[[101 144 109 138]
 [135 117 146 135]
 [ 98 120 132 142]
 [103 144 133 115]
 [121 157 123 123]]
->
[[117 146]
 [120 132]]

[[125 129 132 138 122]
 [123 133 122 150 130]
 [131 121 132 112 128]]
->
[[133 122]
 [121 132]]

[[118 155 128 125 148]
 [148 115 129 140 134]
 [133 121 101 122 136]]
->
[[115 129]
 [121 101]]

[[133 121 145]
 [134 112 140]
 [106 118 109]]
->
[[112 140]
 [118 109]]

[[134 137 135 122 126]
 [137 130  98 117 130]
 [137 128 122 121 128]
 [108 134 141 125 120]
 [137 135 122 119 140]]
->
[[130  98]
 [128 122]]

[[113 116 126 131 128]
 [135 142 111 129 132]
 [124 135 133 135 103]
 [120 118 127 129 127]
 [141 130 105 134 125]]
->
[[142 111]
 [135 133]]
---
[[127 155]
 [130 142]
 [128 148]
 [130 121]
 [130 134]
 [126 122]
 [127 141]
 [130 139]
 [128 104]]
->
[[155 127]
 [142 130]
 [148 128]
 [121 130]
 [134 130]
 [122 126]
 [141 127]
 [139 130]
 [104 128]]

[[126 123]
 [106 131]
 [125 129]
 [135 133]
 [122 134]
 [133 130]
 [126 140]]
->
[[123 126]
 [131 106]
 [129 125]
 [133 135]
 [134 122]
 [130 133]
 [140 126]]

[[118 105]
 [146 125]
 [133 120]
 [127 126]
 [155 110]]
->
[[105 118]
 [125 146]
 [120 133]
 [126 127]
 [110 155]]

[[104 124]
 [128 130]
 [126 130]
 [121 126]
 [132 123]
 [128 128]
 [134 129]
 [127 134]
 [130 124]]
->
[[124 104]
 [130 128]
 [130 126]
 [126 121]
 [123 132]
 [128 128]
 [129 134]
 [134 127]
 [124 130]]

[[137 124]
 [127 137]
 [121 144]
 [127 124]
 [129 149]
 [119 123]
 [131 133]
 [124 121]
 [123 144]
 [130 138]
 [130 138]
 [128 132]]
->
[[124 137]
 [137 127]
 [144 121]
 [124 127]
 [149 129]
 [123 119]
 [133 131]
 [121 124]
 [144 123]
 [138 130]
 [138 130]
 [132 128]]

[[123 134]
 [120 143]
 [139 149]
 [128 141]
 [130 149]
 [108 148]
 [103 114]
 [118  98]]
->
[[134 123]
 [143 120]
 [149 139]
 [141 128]
 [149 130]
 [148 108]
 [114 103]
 [ 98 118]]
---
[[115 121 141 121 123]
 [112 131 141 104 133]
 [104 115 148 136 120]]
->
[[131 141]
 [115 148]]

[[116 133 149 122]
 [130 145 128 120]
 [126 143 122 133]
 [111 148 137 121]
 [135 140 118 129]]
->
[[145 128]
 [143 122]]

[[133 132 134 131]
 [134 149 103 131]
 [126 137 118 126]
 [137 148 106 133]]
->
[[149 103]
 [137 118]]

[[122 122 104]
 [117 141 109]
 [122 124 110]]
->
[[141 109]
 [124 110]]

[[126 144 127 146]
 [137 141 121 138]
 [139 146 119 150]
 [148 142 114 140]]
->
[[141 121]
 [146 119]]

[[118 126 132 130]
 [133 120 128 112]
 [123 137 150 129]
 [130 140 125 130]]
->
[[120 128]
 [137 150]]

[[124 137 137 101 137]
 [130 106 131 130 121]
 [119 136 131 110 102]
 [134 144 137 153 116]
 [148 137 123 120 143]]
->
[[106 131]
 [136 131]]
---
[[155 114 130 120 142]
 [120 129 147 141 129]
 [147 107 138 106 131]]
->
[[129 147]
 [107 138]]

[[130 129 126 128]
 [103 121 120 131]
 [113 112 135 140]
 [110 133 121 125]]
->
[[121 120]
 [112 135]]

[[110 131 122 114]
 [133 105 128 124]
 [133 135 151 128]]
->
[[105 128]
 [135 151]]

[[141 118 130 124]
 [151 141 104 128]
 [131 115 145 130]
 [135 129 117 132]
 [133 128 116 126]]
->
[[141 104]
 [115 145]]

[[130 129 138]
 [127 131 145]
 [130 126 143]
 [128  98 130]]
->
[[131 145]
 [126 143]]

[[153 108 145 121]
 [138 112 120 118]
 [146 102 120 107]]
->
[[112 120]
 [102 120]]
